In the rows, 128 means zero.
Each row is followed by its group and then its class within the group.
[132 158  67 125 128 109 146 136 114  91 172 122 134 126  44 138 102 143
 114 108 130 156 131] => tn.M
[117 163  80 124 139 107 140 141 125  91 152 115 108 120  59 131 132 161
 121 117 125 133 144] => tn.D
[151 161 115  91 121 174 167 123 109 143 211 117 174 105  84 125 118  85
 110 107 148 200 151] => th.Z
[153 188 131  89 147 160 151 105  89 147 210 108 184 120  81 108 118  86
 110 103 150 199 159] => th.Y
[129 107 144 125 109 150  66 154 117 133 101 109 142  98  70 138 128  96
 134 116 140 150 150] => jf.H
[132 123 160 107 130 158  98 137  98 165 168 109 181 108  91 132 120  73
 137 120 153 150 164] => jf.A
[118 186  88 115 156 123  84 128 101 101 153 108 148 121  28 124 120 147
 121 105 137 159 152] => tn.L
[116 201 126  87 162 170  76 129  81 131 182  82 176  93  46 103 131  81
 122 110 147 205 175] => jf.A
[124 126  88 118 115 128 131 145 116 104 157 117 137 129  92 146 100 118
 129 126 131 152 139] => tn.L
[140 107 101 150 112  99 112 144 128 100 105 141 133 140  65 164  98 155
 120 112 131 132 125] => tn.M
[132 163  87 114 143 107 110 141 115 108 169 140 135 120  59 130 106 145
 116 103 139 146 137] => tn.M
[122 142  76 115 136 118 111 144 109  94 181 125 153 128  40 142 100 141
 121 114 135 153 147] => tn.L
[141  71  76 184  81 100 110 156 148  69  51 156 103 123  47 169  98 176
 127 112 138 144 117] => tn.D
[125  62 154 148 107 141  69 144 126 128  81 125 165 110  87 154 116 121
 148 125 148 127 149] => jf.A
[121 190 145  81 146 172 107 133  94 141 202  97 162 109  64 113 138  90
 121 111 150 180 172] => jf.J
[158 116 137 129  96 136 165 137 103 132 140 136 161 124 104 140  87  71
 125 141 152 187 130] => th.Z
[148 161 107  85 124 178 164 125 102 128 220 121 186 111  74 135  99  88
 111 107 159 212 155] => th.Z
[125 175 147  84 138 174 101 141  87 150 193 100 185 109  66 125 134  82
 128 107 151 175 176] => jf.H
[140 152 152 111 143 160  90 140 110 129 154 116 140  90  37 122 142 109
 126 120 149 182 169] => jf.H
[131 168  62 103 132  96 164 124 117 104 200 126 135 137  79 131 107 136
 116 106 121 142 128] => tn.M
[149 151 108 137 118 125 120 149 121  97 133 138 120 121  34 145 113 160
 114 106 148 167 148] => tn.L
[134 115 155 116 140 149  70 141  96 142 149 106 194 106  68 148 116 109
 135 119 152 148 167] => jf.A
[117 214  68  85 163 114 145 143 105 107 233 115 122 120  55 113 132 134
 108 107 126 154 149] => tn.M
[119 165  69 112 128  98 154 149 113 102 192 144 115 136  81 133 114 150
 113 118 123 140 123] => tn.M
[142 146  90 128 100 118 162 150 113  95 158 123 113 133  52 140 112 117
 116 116 134 158 136] => tn.L
[134 152  89 133 129 101 140 143 117  94 163 127 124 136  49 142 106 156
 116 115 132 141 141] => tn.D
[150 128 126 113 125 145 163 122  96 130 175 122 194 127  91 139  78  90
 128 119 153 187 140] => th.Y
[103 156  68 117 112 156 101 155 122 110 139 131 101 137  82 133 127 142
 108 108 111 130 103] => tn.D
[136 140 163 119 116 176  85 150 107 139 115 115 140 116  79 131 128  99
 130 123 147 156 154] => jf.H
[109 202  53 103 144 108 101 141 107  99 188 122 116 133  40 130 124 160
  99  94 119 151 143] => tn.D
[126 131 104  96 105 162 142 138  96 138 195 117 184 123 116 138  98  68
 124 117 140 160 137] => th.Z
[148 108 133 118 114 120 174 130 111 136 161 124 156 128 120 145  98  67
 133 124 136 152 121] => th.T
[139 120 105  97 119 161 150 120 114 152 201 135 194 100 114 133 102  76
 125 106 147 189 142] => th.T
[132 141 167 122 137 154  99 134  89 129 126  99 165 119  70 120 119 100
 135 128 152 170 164] => jf.J
[136 178  76 112 139 103 151 145 105  94 195 126 127 120  42 126 108 136
 109 110 132 170 133] => tn.M
[128 155  76 108 121 130 137 148 118 100 187 119 134 125  51 143 105 129
 115 108 135 159 145] => tn.L
